Below are the code and all the weights of a small trained network. Each question names an input and a class and asks about switching units off, where a switched-off unit gives its printed mean instead of its output.

import numpy as np


def w(rows, s, z=0):
    codes = np.array(rows[::2]) - 128.0
    scale = np.full(codes.shape[1], s)
    scale[-1] = z or s
    return codes * scale


def f(y):
    return np.maximum(y, 0)


def log_softmax(a):
    a = a - a.max(-1, keepdims=True)
    return a - np.log(np.exp(a).sum(-1, keepdims=True))


def net(x, mask):
    res = np.array(x, float).reshape(1, 7) / 4 @ E
    y = f(res @ A[0][:, :-1].T + A[0][:, -1])
    res = res + np.where(mask, y, B[0][:, -1]) @ B[0][:, :-1]
    return log_softmax(res[-1] @ U[:, :-1].T + U[:, -1])


A, B = {}, {}
E = w([
[128,129,125,125,124],'x0',
[241,41,207,137,34],'x1',
[116,127,244,23,193],'x2',
[129,126,130,130,128],'x3',
[130,128,129,127,127],'x4',
[249,120,52,88,226],'x5',
[181,226,211,254,172],'x6',
],0.0056)
A[0] = w([
[239,101,80,110,182,67],'neuron 0',
[170,100,72,189,34,135],'neuron 1',
[51,100,178,148,41,69],'neuron 2',
[20,179,114,135,156,66],'neuron 3',
[250,119,76,119,193,85],'neuron 4',
[190,247,224,232,208,55],'neuron 5',
[220,20,188,156,50,92],'neuron 6',
[63,132,169,171,50,134],'neuron 7',
[214,65,158,138,69,64],'neuron 8',
[40,94,182,151,61,60],'neuron 9',
[94,130,186,19,179,191],'neuron 10',
[217,110,53,86,223,118],'neuron 11',
[116,175,226,87,194,167],'neuron 12',
[66,60,52,34,74,20],'neuron 13',
[81,48,85,32,128,50],'neuron 14',
[74,152,14,209,63,87],'neuron 15',
[225,107,69,90,184,44],'neuron 16',
[38,167,60,153,194,108],'neuron 17',
[49,119,177,148,4,87],'neuron 18',
[157,69,140,109,94,109],'neuron 19',
[203,255,212,217,189,51],'neuron 20',
[210,73,187,160,52,53],'neuron 21',
[78,139,224,61,153,146],'neuron 22',
[179,238,192,243,179,69],'neuron 23',
[57,187,85,125,212,42],'neuron 24',
[218,91,184,156,58,83],'neuron 25',
[106,166,38,209,98,192],'neuron 26',
[91,121,239,57,135,95],'neuron 27',
[111,46,55,23,136,84],'neuron 28',
[36,193,88,137,198,26],'neuron 29',
[250,110,80,102,201,85],'neuron 30',
[47,147,187,151,54,5],'neuron 31',
[103,156,43,191,23,218],'neuron 32',
[175,114,70,179,63,118],'neuron 33',
[129,158,38,192,106,149],'neuron 34',
[220,52,180,129,72,55],'neuron 35',
[211,53,187,126,55,52],'neuron 36',
],0.0055,0.0027)
B[0] = w([
[3,157,201,216,186,197],'neuron 0',
[201,80,186,97,196,217],'neuron 1',
[24,142,162,182,203,184],'neuron 2',
[143,179,89,81,161,184],'neuron 3',
[10,142,184,209,186,211],'neuron 4',
[115,45,27,144,28,255],'neuron 5',
[121,203,52,68,156,227],'neuron 6',
[50,135,158,169,191,198],'neuron 7',
[114,195,74,60,160,192],'neuron 8',
[65,143,146,173,170,180],'neuron 9',
[212,64,174,123,169,215],'neuron 10',
[32,147,171,188,142,220],'neuron 11',
[218,49,145,107,164,206],'neuron 12',
[108,44,57,185,10,194],'neuron 13',
[142,84,67,166,57,189],'neuron 14',
[214,86,176,110,177,219],'neuron 15',
[22,145,182,207,171,188],'neuron 16',
[163,216,49,25,115,207],'neuron 17',
[39,144,172,176,189,202],'neuron 18',
[129,160,82,102,103,167],'neuron 19',
[111,28,7,170,7,246],'neuron 20',
[133,197,27,55,146,199],'neuron 21',
[210,80,147,124,189,195],'neuron 22',
[123,55,54,142,49,247],'neuron 23',
[152,209,36,41,114,187],'neuron 24',
[130,209,41,47,137,204],'neuron 25',
[211,90,200,79,185,236],'neuron 26',
[208,82,145,100,197,184],'neuron 27',
[103,82,77,177,23,205],'neuron 28',
[152,220,31,34,121,187],'neuron 29',
[15,141,201,214,173,213],'neuron 30',
[14,151,142,171,202,171],'neuron 31',
[208,73,202,113,201,249],'neuron 32',
[184,83,174,100,195,198],'neuron 33',
[186,85,174,91,193,211],'neuron 34',
[118,206,38,63,153,197],'neuron 35',
[124,213,33,55,153,199],'neuron 36',
],0.005,0.0048)
U = w([
[134,237,75,60,135,86],'0',
[27,145,171,206,181,97],'1',
[130,37,84,162,9,100],'2',
[157,128,149,123,136,254],'3',
[219,59,171,107,201,64],'4',
],0.012,0.0098)

Each question gives the input, the list of numbers given to net, and the class t.
The units are the neurons (one row each of A and B). Each row of codes is followed by its name. A weight is (code - 128) times the scale printed after its matrix; where a second scale follows, it is the last column's (A, B and U).
mask holds one flag per neuron, in row order. A switched-off neuron (its flag False) gives its mean, the last column of its row in B, instead of its output. The means were averaged over made-up inputs and are rounded, as every weight is.
A unit's drop is (log p(t) with every unit on - log p(t) with that unit switched off) / (log p(t) with every unit on - log p(t) with every unit switched off).
The circuit of an input: a set's keep is (log p(t) with only the set's units on - log p(t) with every unit switched off) / (log p(t) with every unit on - log p(t) with every unit switched off). Starting from the 12 units with the biggest drops (on a tie, the unit counted first), units are removed one at a time, each time the one whose removal leaves the highest keep (on an exact tie, the one counted first), for as long as the keep stays at least 0.8.
circuit, biggest first: the units of the circuit, biggest drop first
top k neurons: the k neurons with the biggest drops, biggest first
drop when u is switched off: that unit's drop, to one decimal
input [-1,1,-7,-3,2,-3,7], class 2: circuit, biggest first	[neuron 20]
input [-5,-3,5,-2,-1,4,6], class 2: top 3 neurons	[neuron 20; neuron 5; neuron 23]
input [-7,-5,6,0,-2,2,-7], class 2: top 2 neurons	[neuron 28; neuron 13]
input [-7,5,4,4,7,-4,7], class 2: circuit, biggest first	[neuron 20; neuron 5]
input [-2,7,-7,-5,-6,-8,5], class 1: top 4 neurons	[neuron 18; neuron 2; neuron 7; neuron 31]
input [5,-8,1,3,3,-4,8], class 0: circuit, biggest first	[neuron 29; neuron 17]
input [-3,-7,-8,-7,2,0,7], class 4: circuit, biggest first	[neuron 26; neuron 15]
input [6,6,3,-1,-1,-3,8], class 2: circuit, biggest first	[neuron 20; neuron 5]
input [-7,-4,-6,5,-1,6,3], class 1: top 3 neurons	[neuron 4; neuron 11; neuron 30]
input [2,-7,-2,-8,0,-6,-4], class 0: top 4 neurons	[neuron 17; neuron 29; neuron 24; neuron 3]
input [-8,-7,-5,-3,-6,-1,4], class 0: top 3 neurons	[neuron 17; neuron 29; neuron 24]
input [-6,-5,-4,-8,4,1,-8], class 2: top 2 neurons	[neuron 13; neuron 28]
input [8,4,-3,-5,4,-5,7], class 2: top 3 neurons	[neuron 20; neuron 5; neuron 23]
input [-3,-5,8,-5,7,1,6], class 4: circuit, biggest first	[neuron 12]
input [8,5,-3,-5,-4,-4,8], class 2: top 2 neurons	[neuron 20; neuron 5]
input [-1,-7,-1,-7,7,-6,-4], class 0: top 2 neurons	[neuron 17; neuron 29]
input [-1,5,-6,1,-4,-4,-4], class 4: drop when neuron 32 is switched off	0.2
input [7,-5,7,-3,1,-4,1], class 4: drop when neuron 2 is switched off	0.0
input [-6,0,3,8,-6,-7,8], class 2: drop when neuron 23 is switched off	0.3
input [6,0,-7,-5,3,5,-1], class 4: drop when neuron 33 is switched off	0.1
input [-7,-3,-5,-3,-2,5,-4], class 1: top neuron	[neuron 11]
